Below are the code and all the weights of a small trained network. Each question names an input and a target symbol and asks about switching units off, where a switched-off unit gives its printed mean instead of its output.

import numpy as np


def w(rows, s, z=0):
    codes = np.array(rows[::2]) - 128.0
    scale = np.full(codes.shape[1], s)
    scale[-1] = z or s
    return codes * scale


def f(y):
    return y / 2 * (1 + np.tanh(0.7978845608 * (y + 0.044715 * y**3)))


def softmax(a):
    e = np.exp(a - a.max(-1, keepdims=True))
    return e / e.sum(-1, keepdims=True)


def log_softmax(a):
    a = a - a.max(-1, keepdims=True)
    return a - np.log(np.exp(a).sum(-1, keepdims=True))


def net(x, mask):
    ids = ['αβγδεζμξπτ'.index(c) for c in x.split()]
    T = len(ids)
    res = E[ids] + P[:T]
    u = 0
    for l in range(2):
        r = res
        for j in range(2):
            rows = slice(3 * j, 3 * j + 3)
            q, k, v = (r @ M[l][rows].T for M in (Q, K, V))
            z = softmax(np.where(np.tri(T) > 0, q @ k.T / 3**0.5, -1e9)) @ v
            o = O[l][rows]
            res = res + np.where(mask[u + j], z, o[:, -1]) @ o[:, :-1]
        u += 2
        y = f(res @ A[l][:, :-1].T + A[l][:, -1])
        res = res + np.where(mask[u : u + 16], y, B[l][:, -1]) @ B[l][:, :-1]
        u += 16
    return log_softmax(res[-1] @ U[:, :-1].T + U[:, -1])


Q, K, V, O, A, B = {}, {}, {}, {}, {}, {}
E = w([
[109,3,169,132],'α',
[105,98,110,152],'β',
[139,130,153,195],'γ',
[75,151,76,109],'δ',
[108,36,173,110],'ε',
[186,134,159,30],'ζ',
[192,133,167,159],'μ',
[61,85,151,103],'ξ',
[102,60,131,152],'π',
[116,67,167,122],'τ',
],0.023)
P = w([
[158,24,6,145],'0',
[162,68,3,152],'1',
[155,99,36,156],'2',
[153,121,57,165],'3',
[150,145,81,169],'4',
[149,165,106,184],'5',
[138,186,134,190],'6',
[135,204,147,191],'7',
[139,224,158,206],'8',
[140,238,174,215],'9',
[135,249,193,240],'10',
[135,236,205,234],'11',
],0.0044)
Q[0] = w([
[150,158,140,130],'0.h0',
[119,130,86,139],'0.h0',
[96,161,77,84],'0.h0',
[142,2,104,117],'0.h1',
[146,94,92,185],'0.h1',
[229,247,185,169],'0.h1',
],0.0087)
K[0] = w([
[66,96,152,89],'0.h0',
[84,129,88,137],'0.h0',
[71,91,183,213],'0.h0',
[199,102,182,233],'0.h1',
[171,182,185,137],'0.h1',
[189,145,131,2],'0.h1',
],0.009)
V[0] = w([
[134,174,132,125],'0.h0',
[160,172,127,1],'0.h0',
[156,106,190,140],'0.h0',
[97,114,174,240],'0.h1',
[74,166,95,155],'0.h1',
[113,70,106,42],'0.h1',
],0.0075)
O[0] = w([
[109,182,157,167,48],'0.h0',
[144,168,255,119,2],'0.h0',
[161,141,82,94,202],'0.h0',
[213,105,118,133,227],'0.h1',
[166,165,73,90,23],'0.h1',
[89,131,130,110,135],'0.h1',
],0.0072,0.0027)
A[0] = w([
[196,102,182,129,100],'0.n0',
[150,133,71,54,157],'0.n1',
[151,62,80,169,176],'0.n2',
[101,123,150,154,254],'0.n3',
[152,121,167,147,144],'0.n4',
[83,187,81,117,71],'0.n5',
[125,82,100,108,59],'0.n6',
[221,132,80,118,150],'0.n7',
[7,142,147,137,205],'0.n8',
[132,207,98,122,100],'0.n9',
[154,178,71,97,104],'0.n10',
[133,122,113,166,110],'0.n11',
[96,108,179,55,222],'0.n12',
[153,134,165,130,52],'0.n13',
[144,202,170,172,141],'0.n14',
[53,98,114,150,190],'0.n15',
],0.012,0.0067)
B[0] = w([
[161,168,30,34,172],'0.n0',
[219,169,215,68,149],'0.n1',
[136,48,113,133,253],'0.n2',
[247,65,76,150,204],'0.n3',
[193,142,81,110,161],'0.n4',
[63,191,50,103,130],'0.n5',
[42,108,169,108,145],'0.n6',
[205,168,57,88,170],'0.n7',
[200,124,3,121,174],'0.n8',
[2,193,168,122,125],'0.n9',
[89,213,166,110,130],'0.n10',
[81,96,132,202,144],'0.n11',
[231,94,222,72,184],'0.n12',
[119,195,142,61,125],'0.n13',
[166,174,104,189,157],'0.n14',
[136,72,35,86,198],'0.n15',
],0.0063,0.011)
Q[1] = w([
[243,75,152,112],'1.h0',
[166,91,61,138],'1.h0',
[112,133,129,188],'1.h0',
[71,131,199,139],'1.h1',
[156,99,72,76],'1.h1',
[209,3,89,129],'1.h1',
],0.014)
K[1] = w([
[255,137,223,125],'1.h0',
[155,230,123,129],'1.h0',
[110,124,103,44],'1.h0',
[133,60,78,95],'1.h1',
[96,250,168,141],'1.h1',
[126,203,96,212],'1.h1',
],0.0097)
V[1] = w([
[61,170,175,115],'1.h0',
[119,140,235,63],'1.h0',
[17,146,137,2],'1.h0',
[62,20,152,151],'1.h1',
[11,9,178,204],'1.h1',
[17,198,86,53],'1.h1',
],0.006)
O[1] = w([
[129,56,141,101,31],'1.h0',
[127,78,68,155,122],'1.h0',
[203,52,101,72,54],'1.h0',
[214,130,116,180,68],'1.h1',
[224,89,101,192,6],'1.h1',
[147,90,2,46,24],'1.h1',
],0.0068,0.015)
A[1] = w([
[80,155,117,44,127],'1.n0',
[142,43,96,108,12],'1.n1',
[116,122,145,205,178],'1.n2',
[58,197,62,232,106],'1.n3',
[86,191,35,71,61],'1.n4',
[147,197,234,156,48],'1.n5',
[213,153,31,118,141],'1.n6',
[119,76,145,169,72],'1.n7',
[162,124,110,182,56],'1.n8',
[112,110,233,135,115],'1.n9',
[81,159,82,144,143],'1.n10',
[49,3,136,158,199],'1.n11',
[197,163,173,24,122],'1.n12',
[201,67,143,190,15],'1.n13',
[230,223,111,122,92],'1.n14',
[103,95,43,171,89],'1.n15',
],0.0083,0.011)
B[1] = w([
[151,89,88,149,206],'1.n0',
[88,55,253,189,154],'1.n1',
[116,125,140,162,231],'1.n2',
[201,109,128,48,232],'1.n3',
[155,46,196,165,181],'1.n4',
[90,61,68,105,212],'1.n5',
[156,247,162,111,173],'1.n6',
[73,91,116,124,144],'1.n7',
[75,139,75,87,145],'1.n8',
[195,152,93,117,194],'1.n9',
[115,70,191,120,174],'1.n10',
[141,190,118,96,250],'1.n11',
[51,165,126,210,192],'1.n12',
[61,133,134,41,164],'1.n13',
[58,100,165,105,164],'1.n14',
[44,180,73,173,158],'1.n15',
],0.008,0.012)
U = w([
[67,72,182,163,1],'α',
[177,214,41,115,154],'β',
[170,136,189,254,207],'γ',
[150,98,29,40,155],'δ',
[177,93,178,92,59],'ε',
[71,112,130,180,66],'ζ',
[79,224,189,82,153],'μ',
[242,175,100,47,139],'ξ',
[47,150,80,191,73],'π',
[191,127,138,90,121],'τ',
],0.0079,0.0072)

Each question gives the input, a string of symbols that net reads in full, and the target symbol t.
The units are the heads (3 rows each of Q, K, V and O) and the neurons (one row each of A and B). Each row of codes is followed by its name. A weight is (code - 128) times the scale printed after its matrix; where a second scale follows, it is the last column's (O, A, B and U).
mask holds one flag per unit, layer by layer, with each layer's heads first. A switched-off unit (its flag False) gives its mean, the last column of its rows in O or B, instead of its output. The means were averaged over made-up inputs and are rounded, as every weight is.
A unit's drop is (log p(t) with every unit on - log p(t) with that unit switched off) / (log p(t) with every unit on - log p(t) with every unit switched off).
The circuit of an input: a set's keep is (log p(t) with only the set's units on - log p(t) with every unit switched off) / (log p(t) with every unit on - log p(t) with every unit switched off). Starting from the 12 units with the biggest drops (on a tie, the unit counted first), units are removed one at a time, each time the one whose removal leaves the highest keep (on an exact tie, the one counted first), for as long as the keep stays at least 0.8.
circuit, biggest first: the units of the circuit, biggest drop first
k most important neurons: the k neurons with the biggest drops, biggest first
top k neurons in layer l: the k neurons of layer l with the biggest drops, biggest first
heads that matter: for each layer, one digit per head in row order, 1 if its drop is at least 0.15 and else 0, layers parted by /
input β γ α ζ μ μ γ γ, target β: 2 most important neurons	[0.n1, 0.n8]
input γ μ μ γ μ π δ β γ ε, target γ: circuit, biggest first	[1.h1, 1.n13]
input ξ μ π π γ β δ π π π τ, target δ: 2 most important neurons	[0.n10, 0.n5]
input τ ξ ξ μ π τ τ μ μ γ β, target γ: circuit, biggest first	[1.h1]
input μ γ δ μ ξ γ μ δ μ τ α, target μ: circuit, biggest first	[0.n14, 1.h0, 1.n11]
input γ ε ε, target γ: circuit, biggest first	[1.h1, 1.h0]
input ε α π ξ τ μ β μ β μ, target μ: 2 most important neurons	[1.n14, 0.n7]
input μ π τ, target μ: 2 most important neurons	[0.n7, 0.n0]
input ε μ α ε μ γ β ξ α δ, target δ: heads that matter	00 / 01
input δ α β ξ π ξ α, target δ: circuit, biggest first	[1.h1, 0.h1]
input μ π μ ζ α μ γ α τ δ ξ, target δ: 2 most important neurons	[0.n12, 0.n1]
input β β ζ ξ β π π β α, target ε: circuit, biggest first	[0.h0, 1.n13, 0.n12, 1.h1]
input π δ ξ π, target δ: heads that matter	01 / 11
input α δ β β δ γ α δ ζ τ, target ξ: 2 most important neurons	[0.n15, 0.n14]
input μ γ α π, target γ: circuit, biggest first	[1.h1]
input β ζ τ ξ ε δ α ε β π β, target π: 3 most important neurons	[1.n15, 1.n1, 0.n12]
input δ ζ π μ β τ α β, target π: 4 most important neurons	[0.n12, 0.n1, 1.n15, 1.n3]
input τ β τ γ ξ ζ γ δ, target α: heads that matter	00 / 11
input μ γ ξ ξ ε π δ β α ε π π, target δ: circuit, biggest first	[1.h1, 0.n5]
input ξ τ τ γ μ μ τ μ δ μ π, target μ: top 3 neurons in layer 1	[1.n11, 1.n5, 1.n4]
input γ α ξ ε τ β μ β π β, target μ: circuit, biggest first	[1.h0, 0.n14]
input μ ζ μ α, target ε: 3 most important neurons	[0.n12, 0.n1, 1.n1]
input β β β μ ε π π, target μ: 2 most important neurons	[0.n7, 1.n11]
input μ α γ α β γ δ, target δ: circuit, biggest first	[1.h1, 0.n5, 0.n10]
input μ β ζ ζ, target μ: circuit, biggest first	[1.n12]
input α π ε β π ξ δ α, target δ: heads that matter	00 / 01
input ξ β β α δ τ ε, target δ: circuit, biggest first	[1.h1]
input ε ε τ μ α δ τ π β β π ε, target δ: circuit, biggest first	[1.h1, 0.n5]
input π ξ β μ δ μ γ ξ, target γ: 2 most important neurons	[0.n0, 0.n14]
